Below are the code and all the weights of a small trained network. Each question names an input and a class and asks about switching units off, where a switched-off unit gives its printed mean instead of its output.

import numpy as np


def w(rows, s, z=0):
    codes = np.array(rows[::2]) - 128.0
    scale = np.full(codes.shape[1], s)
    scale[-1] = z or s
    return codes * scale


def norm(h):
    return h / np.sqrt((h * h).mean(-1, keepdims=True) + 1e-5)


def f(y):
    return np.maximum(y, 0)


def log_softmax(a):
    a = a - a.max(-1, keepdims=True)
    return a - np.log(np.exp(a).sum(-1, keepdims=True))


def net(x, mask):
    res = np.array(x, float).reshape(1, 7) / 4 @ E
    u = 0
    for l in range(2):
        y = f(norm(res) @ A[l][:, :-1].T + A[l][:, -1])
        res = res + np.where(mask[u : u + 16], y, B[l][:, -1]) @ B[l][:, :-1]
        u += 16
    return log_softmax(norm(res)[-1] @ U[:, :-1].T + U[:, -1])


A, B = {}, {}
E = w([
[132,131,130,135,132,120,116,131],'x0',
[142,126,128,134,132,123,109,124],'x1',
[122,131,131,129,129,127,134,132],'x2',
[89,153,72,177,106,60,129,31],'x3',
[89,212,113,29,202,149,68,94],'x4',
[130,124,125,117,119,130,134,122],'x5',
[172,229,143,197,9,198,106,124],'x6',
],0.012)
A[0] = w([
[104,193,109,72,133,144,83,124,91],'0.n0',
[178,147,114,182,57,143,150,151,122],'0.n1',
[100,143,111,141,156,139,135,155,86],'0.n2',
[142,170,132,127,106,184,102,97,54],'0.n3',
[133,2,106,155,164,67,190,156,158],'0.n4',
[137,145,97,134,143,88,122,112,100],'0.n5',
[79,224,111,97,89,191,54,123,2],'0.n6',
[107,144,96,55,219,122,113,105,118],'0.n7',
[118,123,144,147,113,95,57,157,103],'0.n8',
[146,139,145,129,132,103,136,100,132],'0.n9',
[174,151,130,109,112,130,125,155,77],'0.n10',
[119,138,108,83,107,87,135,126,70],'0.n11',
[135,138,91,135,105,151,172,96,62],'0.n12',
[98,148,76,169,114,59,140,18,145],'0.n13',
[103,117,134,117,121,192,131,112,47],'0.n14',
[97,135,121,118,109,165,128,118,78],'0.n15',
],0.013,0.0076)
B[0] = w([
[174,158,117,104,178,120,132,133,192],'0.n0',
[38,92,146,144,96,144,86,192,209],'0.n1',
[128,146,149,99,132,148,96,126,132],'0.n2',
[149,101,142,140,165,124,213,91,165],'0.n3',
[238,203,124,113,209,119,188,101,254],'0.n4',
[85,89,178,114,183,118,177,127,154],'0.n5',
[232,138,122,158,205,99,202,78,194],'0.n6',
[96,68,108,108,13,147,31,140,229],'0.n7',
[143,95,112,115,162,165,177,126,133],'0.n8',
[111,109,133,117,139,96,163,143,145],'0.n9',
[117,121,189,145,154,127,180,93,147],'0.n10',
[111,150,163,113,170,156,97,83,138],'0.n11',
[146,123,115,147,130,130,131,160,140],'0.n12',
[73,172,40,188,140,1,166,108,245],'0.n13',
[147,134,140,149,129,162,111,112,132],'0.n14',
[161,100,126,146,131,117,123,106,135],'0.n15',
],0.0095,0.012)
A[1] = w([
[156,168,83,101,166,76,110,106,87],'1.n0',
[6,103,84,114,110,75,92,84,145],'1.n1',
[148,168,141,144,108,126,74,110,173],'1.n2',
[113,51,130,70,106,182,69,121,17],'1.n3',
[136,129,142,150,119,195,115,132,109],'1.n4',
[142,211,145,109,169,118,161,138,106],'1.n5',
[120,67,139,79,122,115,90,177,84],'1.n6',
[185,168,148,79,152,195,107,121,129],'1.n7',
[196,125,157,66,158,157,137,118,99],'1.n8',
[144,209,87,110,129,135,99,79,51],'1.n9',
[67,126,88,107,110,104,101,128,1],'1.n10',
[148,92,146,136,110,177,97,174,1],'1.n11',
[82,158,104,188,103,99,130,101,107],'1.n12',
[65,106,81,66,126,121,84,146,68],'1.n13',
[154,87,188,114,149,196,163,158,193],'1.n14',
[125,132,181,124,88,166,112,187,47],'1.n15',
],0.016,0.0047)
B[1] = w([
[47,124,146,132,173,100,161,88,247],'1.n0',
[224,87,239,158,92,241,112,135,240],'1.n1',
[132,138,77,115,157,99,157,121,152],'1.n2',
[92,208,20,85,207,62,126,205,173],'1.n3',
[101,94,189,139,161,102,143,101,162],'1.n4',
[170,149,78,117,166,167,113,80,212],'1.n5',
[96,208,26,151,107,81,148,119,172],'1.n6',
[200,103,121,79,87,183,109,209,215],'1.n7',
[176,143,152,139,30,216,64,183,222],'1.n8',
[64,80,157,149,202,50,193,106,181],'1.n9',
[151,57,211,197,80,145,86,136,164],'1.n10',
[90,125,140,113,171,90,121,83,166],'1.n11',
[122,164,70,15,100,194,126,214,213],'1.n12',
[6,102,190,145,91,87,101,77,181],'1.n13',
[116,81,186,137,124,116,68,68,225],'1.n14',
[93,125,122,132,167,54,159,52,179],'1.n15',
],0.011,0.012)
U = w([
[251,108,164,101,141,203,95,138,194],'0',
[46,68,200,169,113,108,110,73,182],'1',
[125,164,44,141,195,95,212,81,198],'2',
[111,145,93,176,15,174,163,233,14],'3',
[77,150,55,65,103,125,47,188,6],'4',
],0.021,0.0024)

Each question gives the input, the list of numbers given to net, and the class t.
The units are the neurons (one row each of A and B). Each row of codes is followed by its name. A weight is (code - 128) times the scale printed after its matrix; where a second scale follows, it is the last column's (A, B and U).
mask holds one flag per neuron, layer by layer. A switched-off neuron (its flag False) gives its mean, the last column of its row in B, instead of its output. The means were averaged over made-up inputs and are rounded, as every weight is.
A unit's drop is (log p(t) with every unit on - log p(t) with that unit switched off) / (log p(t) with every unit on - log p(t) with every unit switched off).
The circuit of an input: a set's keep is (log p(t) with only the set's units on - log p(t) with every unit switched off) / (log p(t) with every unit on - log p(t) with every unit switched off). Starting from the 12 units with the biggest drops (on a tie, the unit counted first), units are removed one at a time, each time the one whose removal leaves the highest keep (on an exact tie, the one counted first), for as long as the keep stays at least 0.8.
circuit, biggest first: the units of the circuit, biggest drop first
most important unit: the unit with the biggest drop
top k neurons: the k neurons with the biggest drops, biggest first
top k neurons in layer l: the k neurons of layer l with the biggest drops, biggest first
drop of u: that unit's drop, to one decimal
input [0,-1,-8,-3,5,8,-8], class 4: most important unit -> 0.n13
input [7,1,4,0,-5,-7,-1], class 0: top 2 neurons in layer 0 -> 0.n4, 0.n13
input [4,8,-1,1,3,0,-7], class 1: circuit, biggest first -> 0.n7, 1.n13
input [-7,8,4,-8,0,-3,5], class 1: circuit, biggest first -> 0.n4, 1.n15
input [-4,4,4,0,-7,0,-4], class 0: top 2 neurons -> 0.n13, 0.n4
input [0,-2,-4,-4,0,3,3], class 1: top 2 neurons -> 0.n4, 0.n1
input [8,4,-5,-4,1,-5,-5], class 4: top 2 neurons in layer 0 -> 0.n7, 0.n6
input [4,3,4,-3,-3,-4,-8], class 0: top 2 neurons -> 0.n4, 0.n13
input [0,-3,-8,-2,1,8,-1], class 4: top 2 neurons -> 0.n13, 1.n3
input [5,6,1,-3,2,-5,-8], class 4: top 2 neurons -> 0.n7, 0.n13
input [8,0,3,-1,-5,4,-2], class 0: top 2 neurons -> 0.n13, 0.n4
input [-2,-5,0,-4,7,-4,0], class 4: top 2 neurons -> 0.n7, 0.n4
input [-5,3,-8,-7,6,5,-1], class 4: top 2 neurons in layer 0 -> 0.n7, 0.n4
input [7,-5,7,8,-6,-8,-2], class 2: circuit, biggest first -> 0.n4
input [4,4,-4,-5,1,-4,-3], class 4: top 2 neurons -> 0.n7, 0.n6
input [-4,-6,3,5,-8,-7,2], class 3: drop of 0.n1 -> 0.6
input [-8,-8,-2,8,-4,-1,3], class 3: drop of 0.n7 -> 0.0
input [-8,0,2,3,3,1,-6], class 1: drop of 0.n7 -> 0.5
